Below is a small trained network, with its code and all its weights. Each question gives an input and a class and asks what happens when units are switched off, that is, made to give their printed mean instead of their output.

import numpy as np


def w(rows, s, z=0):
    codes = np.array(rows[::2]) - 128.0
    scale = np.full(codes.shape[1], s)
    scale[-1] = z or s
    return codes * scale


def norm(h):
    return h / np.sqrt((h * h).mean(-1, keepdims=True) + 1e-5)


def f(y):
    return y / 2 * (1 + np.tanh(0.7978845608 * (y + 0.044715 * y**3)))


def log_softmax(a):
    a = a - a.max(-1, keepdims=True)
    return a - np.log(np.exp(a).sum(-1, keepdims=True))


def net(x, mask):
    res = np.array(x, float).reshape(1, 4) / 4 @ E
    u = 0
    for l in range(4):
        y = f(norm(res) @ A[l][:, :-1].T + A[l][:, -1])
        res = res + np.where(mask[u : u + 3], y, B[l][:, -1]) @ B[l][:, :-1]
        u += 3
    return log_softmax(norm(res)[-1] @ U[:, :-1].T + U[:, -1])


A, B = {}, {}
E = w([
[212,83,214,116,113,206,46],'x0',
[68,3,174,186,174,62,89],'x1',
[40,58,124,250,37,22,157],'x2',
[191,180,144,198,152,119,22],'x3',
],0.0075)
A[0] = w([
[164,56,206,118,3,167,171,4],'0.n1',
[116,88,80,127,42,208,193,65],'0.n2',
[235,58,252,115,119,235,151,167],'0.n3',
],0.0071,0.0041)
B[0] = w([
[90,184,165,88,247,165,184,153],'0.n1',
[194,106,1,129,115,12,191,150],'0.n2',
[76,242,198,137,82,130,197,253],'0.n3',
],0.0089,0.0073)
A[1] = w([
[79,76,43,101,66,150,146,1],'1.n1',
[99,154,177,184,154,156,206,93],'1.n2',
[139,55,255,241,119,168,171,122],'1.n3',
],0.0065,0.0018)
B[1] = w([
[48,6,242,141,122,41,143,144],'1.n1',
[163,173,41,127,108,69,82,220],'1.n2',
[31,129,114,82,140,99,119,252],'1.n3',
],0.012,0.0032)
A[2] = w([
[98,51,173,116,192,161,146,96],'2.n1',
[113,254,120,90,129,106,181,253],'2.n2',
[55,148,157,133,92,117,57,38],'2.n3',
],0.0088,0.0019)
B[2] = w([
[175,175,128,62,181,109,98,137],'2.n1',
[80,167,168,179,185,130,75,255],'2.n2',
[109,69,131,105,94,1,132,160],'2.n3',
],0.015,0.011)
A[3] = w([
[132,174,196,50,248,90,137,254],'3.n1',
[213,114,66,155,184,68,24,152],'3.n2',
[100,193,96,1,123,6,96,18],'3.n3',
],0.0065,0.0015)
B[3] = w([
[129,119,74,145,118,184,118,254],'3.n1',
[121,112,127,105,150,174,190,148],'3.n2',
[247,85,75,160,78,122,111,191],'3.n3',
],0.012,0.0072)
U = w([
[158,49,89,61,168,170,144,2],'0',
[94,233,176,160,198,253,100,213],'1',
[67,75,183,146,7,6,145,222],'2',
],0.011,0.0033)

Each question gives the input, the list of numbers given to net, and the class t.
The units are the neurons (one row each of A and B). Each row of codes is followed by its name. A weight is (code - 128) times the scale printed after its matrix; where a second scale follows, it is the last column's (A, B and U).
mask holds one flag per neuron, layer by layer. A switched-off neuron (its flag False) gives its mean, the last column of its row in B, instead of its output. The means were averaged over made-up inputs and are rounded, as every weight is.
A unit's drop is (log p(t) with every unit on - log p(t) with that unit switched off) / (log p(t) with every unit on - log p(t) with every unit switched off).
unit that matters most: the unit with the biggest drop
top k neurons: the k neurons with the biggest drops, biggest first
top k neurons in layer l: the k neurons of layer l with the biggest drops, biggest first
drop of u: that unit's drop, to one decimal
input [-1,-1,-3,-6], class 0: unit that matters most => 0.n3
input [5,1,0,4], class 2: top 2 neurons => (2.n3 1.n3)
input [5,-5,8,1], class 1: top 3 neurons => (0.n1 2.n2 0.n2)
input [4,8,-4,-2], class 2: top 2 neurons => (2.n3 0.n3)
input [-5,6,-2,-1], class 0: top 3 neurons => (0.n3 2.n2 2.n1)
input [-6,8,-4,-6], class 0: top 3 neurons => (2.n1 0.n3 2.n2)
input [-2,-2,-1,-6], class 2: top 2 neurons => (0.n2 0.n1)
input [-5,5,-2,-2], class 0: top 3 neurons => (0.n3 2.n1 2.n2)
input [-1,-4,2,0], class 2: top 2 neurons => (0.n3 1.n1)
input [-1,5,-1,0], class 0: top 3 neurons => (0.n3 2.n1 1.n2)
input [1,0,0,-7], class 0: top 2 neurons => (0.n2 0.n3)
input [-1,0,-3,-8], class 0: top 2 neurons in layer 2 => (2.n1 2.n3)
input [0,-3,3,1], class 2: top 3 neurons => (0.n3 1.n1 2.n2)
input [3,7,-2,6], class 2: top neuron => (2.n3)
input [-1,7,-2,-2], class 0: top 2 neurons => (0.n3 2.n1)
input [6,4,2,4], class 2: drop of 2.n1 => 0.0
input [-6,6,-4,-7], class 0: drop of 2.n1 => 0.5
input [8,1,1,8], class 2: drop of 1.n3 => 0.1
